Below is a small trained network, with its code and all its weights. Each question gives an input and a class and asks what happens when units are switched off, that is, made to give their printed mean instead of their output.

import numpy as np


def w(rows, s, z=0):
    codes = np.array(rows[::2]) - 128.0
    scale = np.full(codes.shape[1], s)
    scale[-1] = z or s
    return codes * scale


def f(y):
    return np.maximum(y, 0)


def log_softmax(a):
    a = a - a.max(-1, keepdims=True)
    return a - np.log(np.exp(a).sum(-1, keepdims=True))


def net(x, mask):
    res = np.array(x, float).reshape(1, 6) / 4 @ E
    y = f(res @ A[0][:, :-1].T + A[0][:, -1])
    res = res + np.where(mask, y, B[0][:, -1]) @ B[0][:, :-1]
    return log_softmax(res[-1] @ U[:, :-1].T + U[:, -1])


A, B = {}, {}
E = w([
[159,135,203,65,108,108,141,121,48],'x0',
[102,120,94,114,119,118,146,124,107],'x1',
[143,133,108,121,118,127,139,129,126],'x2',
[117,72,167,195,50,112,142,45,145],'x3',
[118,127,129,150,138,141,129,122,114],'x4',
[140,98,129,143,215,8,124,136,116],'x5',
],0.013)
A[0] = w([
[149,129,132,128,194,54,109,119,80,173],'neuron 0',
[90,137,129,141,77,99,198,130,110,1],'neuron 1',
[72,198,130,160,201,161,207,143,187,167],'neuron 2',
[105,133,151,127,81,124,143,1,130,231],'neuron 3',
[176,108,208,115,118,96,194,119,65,49],'neuron 4',
[163,83,103,196,140,34,101,68,173,3],'neuron 5',
[157,199,170,75,100,167,88,171,45,117],'neuron 6',
],0.0086,0.00073)
B[0] = w([
[161,132,75,51,85,173,169,109,243,246],'neuron 0',
[79,147,164,161,144,194,137,138,107,163],'neuron 1',
[184,120,120,130,141,197,118,157,141,197],'neuron 2',
[128,106,140,88,201,133,2,175,249,230],'neuron 3',
[111,150,80,74,166,144,196,160,191,239],'neuron 4',
[111,101,165,175,67,59,176,95,57,244],'neuron 5',
[87,158,152,195,93,30,92,171,70,254],'neuron 6',
],0.0091)
U = w([
[98,204,115,107,133,164,118,150,177,252],'0',
[158,82,62,144,142,135,108,106,205,83],'1',
[110,130,156,203,73,36,115,132,11,46],'2',
],0.011,0.0016)

Each question gives the input, the list of numbers given to net, and the class t.
The units are the neurons (one row each of A and B). Each row of codes is followed by its name. A weight is (code - 128) times the scale printed after its matrix; where a second scale follows, it is the last column's (A, B and U).
mask holds one flag per neuron, in row order. A switched-off neuron (its flag False) gives its mean, the last column of its row in B, instead of its output. The means were averaged over made-up inputs and are rounded, as every weight is.
A unit's drop is (log p(t) with every unit on - log p(t) with that unit switched off) / (log p(t) with every unit on - log p(t) with every unit switched off).
The circuit of an input: a set's keep is (log p(t) with only the set's units on - log p(t) with every unit switched off) / (log p(t) with every unit on - log p(t) with every unit switched off). Starting from all 7 units, units are removed one at a time, each time the one whose removal leaves the highest keep (on an exact tie, the one counted first), for as long as the keep stays at least 0.8.
units of the circuit, in order: the units of the circuit, biggest drop first
unit that matters most: the unit with the biggest drop
top k neurons: the k neurons with the biggest drops, biggest first
drop of u: that unit's drop, to one decimal
input [4,-1,-6,-4,7,-5], class 2: units of the circuit, in order	[neuron 6]
input [3,3,5,6,6,-1], class 0: units of the circuit, in order	[neuron 1; neuron 4]
input [2,2,3,1,8,7], class 1: top 2 neurons	[neuron 0; neuron 6]
input [-5,6,-3,4,1,1], class 2: top 2 neurons	[neuron 5; neuron 0]
input [5,1,3,-6,-2,0], class 2: top 2 neurons	[neuron 6; neuron 3]
input [5,-1,-8,0,-2,8], class 0: top 3 neurons	[neuron 0; neuron 4; neuron 3]
input [7,-2,3,-1,-3,-8], class 2: top 2 neurons	[neuron 6; neuron 0]
input [8,4,1,-5,5,0], class 2: top 3 neurons	[neuron 6; neuron 3; neuron 2]
input [8,0,-2,-1,4,6], class 0: top 2 neurons	[neuron 0; neuron 4]
input [7,-2,6,-7,-5,-1], class 2: top 2 neurons	[neuron 6; neuron 3]
input [4,2,3,7,5,1], class 1: top 2 neurons	[neuron 3; neuron 6]
input [8,8,7,0,6,8], class 0: drop of neuron 2	0.0
input [-8,-6,3,7,2,3], class 2: drop of neuron 5	1.2
input [-4,-2,-1,6,0,6], class 2: unit that matters most	neuron 5
input [8,0,8,-7,4,-6], class 2: drop of neuron 6	0.7
